Below is a small trained network, with its code and all its weights. Each question gives an input and a target symbol and asks what happens when units are switched off, that is, made to give their printed mean instead of their output.

import numpy as np


def w(rows, s, z=0):
    codes = np.array(rows[::2]) - 128.0
    scale = np.full(codes.shape[1], s)
    scale[-1] = z or s
    return codes * scale


def norm(h):
    return h / np.sqrt((h * h).mean(-1, keepdims=True) + 1e-5)


def softmax(a):
    e = np.exp(a - a.max(-1, keepdims=True))
    return e / e.sum(-1, keepdims=True)


def log_softmax(a):
    a = a - a.max(-1, keepdims=True)
    return a - np.log(np.exp(a).sum(-1, keepdims=True))


def net(x, mask):
    ids = ['ΘΦΩβηλστ'.index(c) for c in x.split()]
    T = len(ids)
    res = E[ids] + P[:T]
    u = 0
    for l in range(2):
        r = norm(res)
        for j in range(3):
            rows = slice(3 * j, 3 * j + 3)
            q, k, v = (r @ M[l][rows].T for M in (Q, K, V))
            z = softmax(np.where(np.tri(T) > 0, q @ k.T / 3**0.5, -1e9)) @ v
            o = O[l][rows]
            res = res + np.where(mask[u + j], z, o[:, -1]) @ o[:, :-1]
        u += 3
    return log_softmax(norm(res)[-1] @ U[:, :-1].T + U[:, -1])


Q, K, V, O = {}, {}, {}, {}
E = w([
[93,164,127,99,86,29,157,153],'Θ',
[45,168,48,39,182,192,220,134],'Φ',
[175,79,103,122,93,178,124,144],'Ω',
[52,110,113,91,154,142,132,119],'β',
[78,103,200,131,122,178,71,186],'η',
[83,132,63,141,142,171,252,190],'λ',
[67,139,85,159,53,131,165,61],'σ',
[134,133,63,207,121,85,49,156],'τ',
],0.019)
P = w([
[57,5,75,49,141,136,144,134],'0',
[123,58,101,50,102,165,126,156],'1',
[122,79,115,68,109,163,131,152],'2',
[121,102,121,82,114,151,133,144],'3',
[123,112,123,93,122,140,137,138],'4',
[127,122,126,102,123,134,138,131],'5',
[126,130,124,111,130,126,143,127],'6',
[129,138,125,114,130,120,140,122],'7',
[131,147,127,120,134,116,145,117],'8',
[140,154,126,124,129,113,148,109],'9',
[144,166,120,127,133,111,150,108],'10',
],0.014)
Q[0] = w([
[73,95,119,123,129,173,131,121],'L0H0',
[100,199,114,116,114,172,203,120],'L0H0',
[128,173,130,71,237,138,143,106],'L0H0',
[54,221,73,85,147,86,211,189],'L0H1',
[164,80,207,171,154,121,6,166],'L0H1',
[188,105,156,122,113,99,142,42],'L0H1',
[93,145,154,100,178,116,114,100],'L0H2',
[126,135,176,79,77,140,140,109],'L0H2',
[167,102,110,200,139,110,94,188],'L0H2',
],0.012)
K[0] = w([
[166,133,185,169,87,98,108,110],'L0H0',
[107,245,86,182,35,70,154,102],'L0H0',
[91,209,101,102,136,72,56,101],'L0H0',
[124,222,115,157,93,55,121,88],'L0H1',
[92,95,161,101,173,188,138,195],'L0H1',
[151,70,151,64,137,152,145,116],'L0H1',
[69,147,158,128,149,148,111,128],'L0H2',
[127,49,146,114,139,132,149,142],'L0H2',
[178,111,106,168,108,109,102,171],'L0H2',
],0.012)
V[0] = w([
[114,127,132,128,59,147,126,84],'L0H0',
[126,55,116,175,106,105,144,120],'L0H0',
[130,94,157,101,139,94,121,141],'L0H0',
[145,81,96,182,158,216,114,68],'L0H1',
[203,114,139,135,255,120,100,185],'L0H1',
[132,105,70,145,103,101,56,141],'L0H1',
[168,156,106,112,99,105,91,149],'L0H2',
[129,159,120,99,111,193,131,175],'L0H2',
[120,91,212,143,125,160,97,167],'L0H2',
],0.011)
O[0] = w([
[107,136,97,106,113,141,105,99,171],'L0H0',
[130,108,130,143,79,136,165,132,169],'L0H0',
[183,137,124,95,80,110,117,115,133],'L0H0',
[13,210,156,209,159,186,74,105,125],'L0H1',
[170,156,218,90,150,90,97,249,1],'L0H1',
[92,201,160,85,133,88,170,128,178],'L0H1',
[160,97,150,103,145,147,80,119,77],'L0H2',
[147,148,129,138,149,127,168,111,218],'L0H2',
[162,153,116,161,146,73,128,89,142],'L0H2',
],0.011,0.0079)
Q[1] = w([
[130,104,93,149,166,126,127,99],'L1H0',
[151,171,130,136,145,65,135,125],'L1H0',
[155,164,126,196,154,95,123,93],'L1H0',
[94,48,47,23,144,155,155,184],'L1H1',
[176,127,114,136,140,81,117,138],'L1H1',
[129,123,145,89,137,125,157,159],'L1H1',
[123,165,45,166,171,7,126,130],'L1H2',
[182,175,100,144,119,170,140,71],'L1H2',
[51,107,111,129,96,132,103,142],'L1H2',
],0.014)
K[1] = w([
[146,121,105,135,133,155,108,134],'L1H0',
[146,152,130,178,145,99,73,149],'L1H0',
[212,126,174,145,129,164,63,171],'L1H0',
[59,89,60,98,129,93,163,134],'L1H1',
[124,88,108,144,176,105,98,143],'L1H1',
[117,171,183,116,141,117,137,139],'L1H1',
[7,82,66,2,48,93,160,154],'L1H2',
[116,119,32,184,136,234,99,96],'L1H2',
[98,191,134,145,91,88,148,148],'L1H2',
],0.014)
V[1] = w([
[81,160,140,114,130,108,171,91],'L1H0',
[65,88,118,101,109,129,158,169],'L1H0',
[105,156,104,137,163,63,194,77],'L1H0',
[68,191,127,139,166,71,239,90],'L1H1',
[217,144,146,180,136,146,78,99],'L1H1',
[157,167,102,163,106,179,47,178],'L1H1',
[84,213,89,91,92,79,202,147],'L1H2',
[130,2,110,93,98,166,143,133],'L1H2',
[79,130,123,71,118,172,151,136],'L1H2',
],0.0091)
O[1] = w([
[231,132,162,131,128,183,79,142,193],'L1H0',
[249,167,123,219,154,122,109,4,229],'L1H0',
[239,155,140,112,140,122,134,224,170],'L1H0',
[43,61,214,60,94,3,30,175,218],'L1H1',
[89,235,75,103,149,127,214,175,2],'L1H1',
[141,139,55,102,148,123,238,102,67],'L1H1',
[123,211,95,151,154,188,253,125,188],'L1H2',
[102,161,226,110,139,59,106,193,213],'L1H2',
[168,193,138,105,174,66,128,221,231],'L1H2',
],0.0068,0.0083)
U = w([
[174,89,82,67,88,64,174,114,103],'Θ',
[114,95,99,81,226,144,108,126,65],'Φ',
[207,208,100,161,124,157,129,106,127],'Ω',
[103,107,127,146,74,103,2,145,178],'β',
[120,130,113,128,110,118,130,126,6],'η',
[114,63,141,214,135,124,183,171,44],'λ',
[74,139,63,151,97,139,144,71,253],'σ',
[97,213,154,106,108,105,171,156,218],'τ',
],0.012,0.0044)

Each question gives the input, a string of symbols that net reads in full, and the target symbol t.
The units are the heads (3 rows each of Q, K, V and O). Each row of codes is followed by its name. A weight is (code - 128) times the scale printed after its matrix; where a second scale follows, it is the last column's (O and U).
mask holds one flag per head, layer by layer. A switched-off head (its flag False) gives its mean, the last column of its rows in O, instead of its output. The means were averaged over made-up inputs and are rounded, as every weight is.
A unit's drop is (log p(t) with every unit on - log p(t) with that unit switched off) / (log p(t) with every unit on - log p(t) with every unit switched off).
The circuit of an input: a set's keep is (log p(t) with only the set's units on - log p(t) with every unit switched off) / (log p(t) with every unit on - log p(t) with every unit switched off). Starting from all 6 units, units are removed one at a time, each time the one whose removal leaves the highest keep (on an exact tie, the one counted first), for as long as the keep stays at least 0.8.
units of the circuit, in order: the units of the circuit, biggest drop first
unit that matters most: the unit with the biggest drop
heads that matter: for each layer, one digit per head in row order, 1 if its drop is at least 0.15 and else 0, layers parted by /
drop when u is switched off: that unit's drop, to one decimal
input η Φ λ τ η σ Φ Ω, target β: unit that matters most => L0H2
input η Ω η τ σ τ σ Φ σ η τ, target σ: heads that matter => 001 / 110
input η η Ω λ η τ Φ τ, target Ω: units of the circuit, in order => (L1H1, L0H1)
input η Φ η β Ω λ λ λ, target λ: heads that matter => 010 / 000
input λ Ω Ω, target Ω: units of the circuit, in order => (L0H1, L1H1, L0H2)
input λ η Φ σ Φ η Ω η η Ω Ω, target σ: units of the circuit, in order => (L0H1, L1H0)
input η τ τ β, target τ: heads that matter => 010 / 001
input η σ Ω λ β Φ τ η Φ η β, target τ: heads that matter => 010 / 000
input λ Ω η Φ, target Φ: heads that matter => 110 / 000
input Φ η η λ τ λ λ τ σ τ, target σ: heads that matter => 111 / 110
input η η β η Φ η λ, target λ: heads that matter => 010 / 010
input σ λ η η η τ η Ω, target β: units of the circuit, in order => (L1H2, L0H1)
input η Ω Ω, target Ω: units of the circuit, in order => (L0H1, L1H1)
input η λ η β, target β: units of the circuit, in order => (L1H1)
input Φ η λ η β σ η η η, target τ: heads that matter => 011 / 010
input η η η τ Φ σ λ, target σ: drop when L0H1 is switched off => 2.0
input Φ η η η, target σ: drop when L0H0 is switched off => 0.1
input Φ η η Θ τ λ, target τ: drop when L0H1 is switched off => 1.7
input Φ τ τ, target Ω: drop when L1H1 is switched off => 1.2
input τ β η η, target Ω: unit that matters most => L0H2
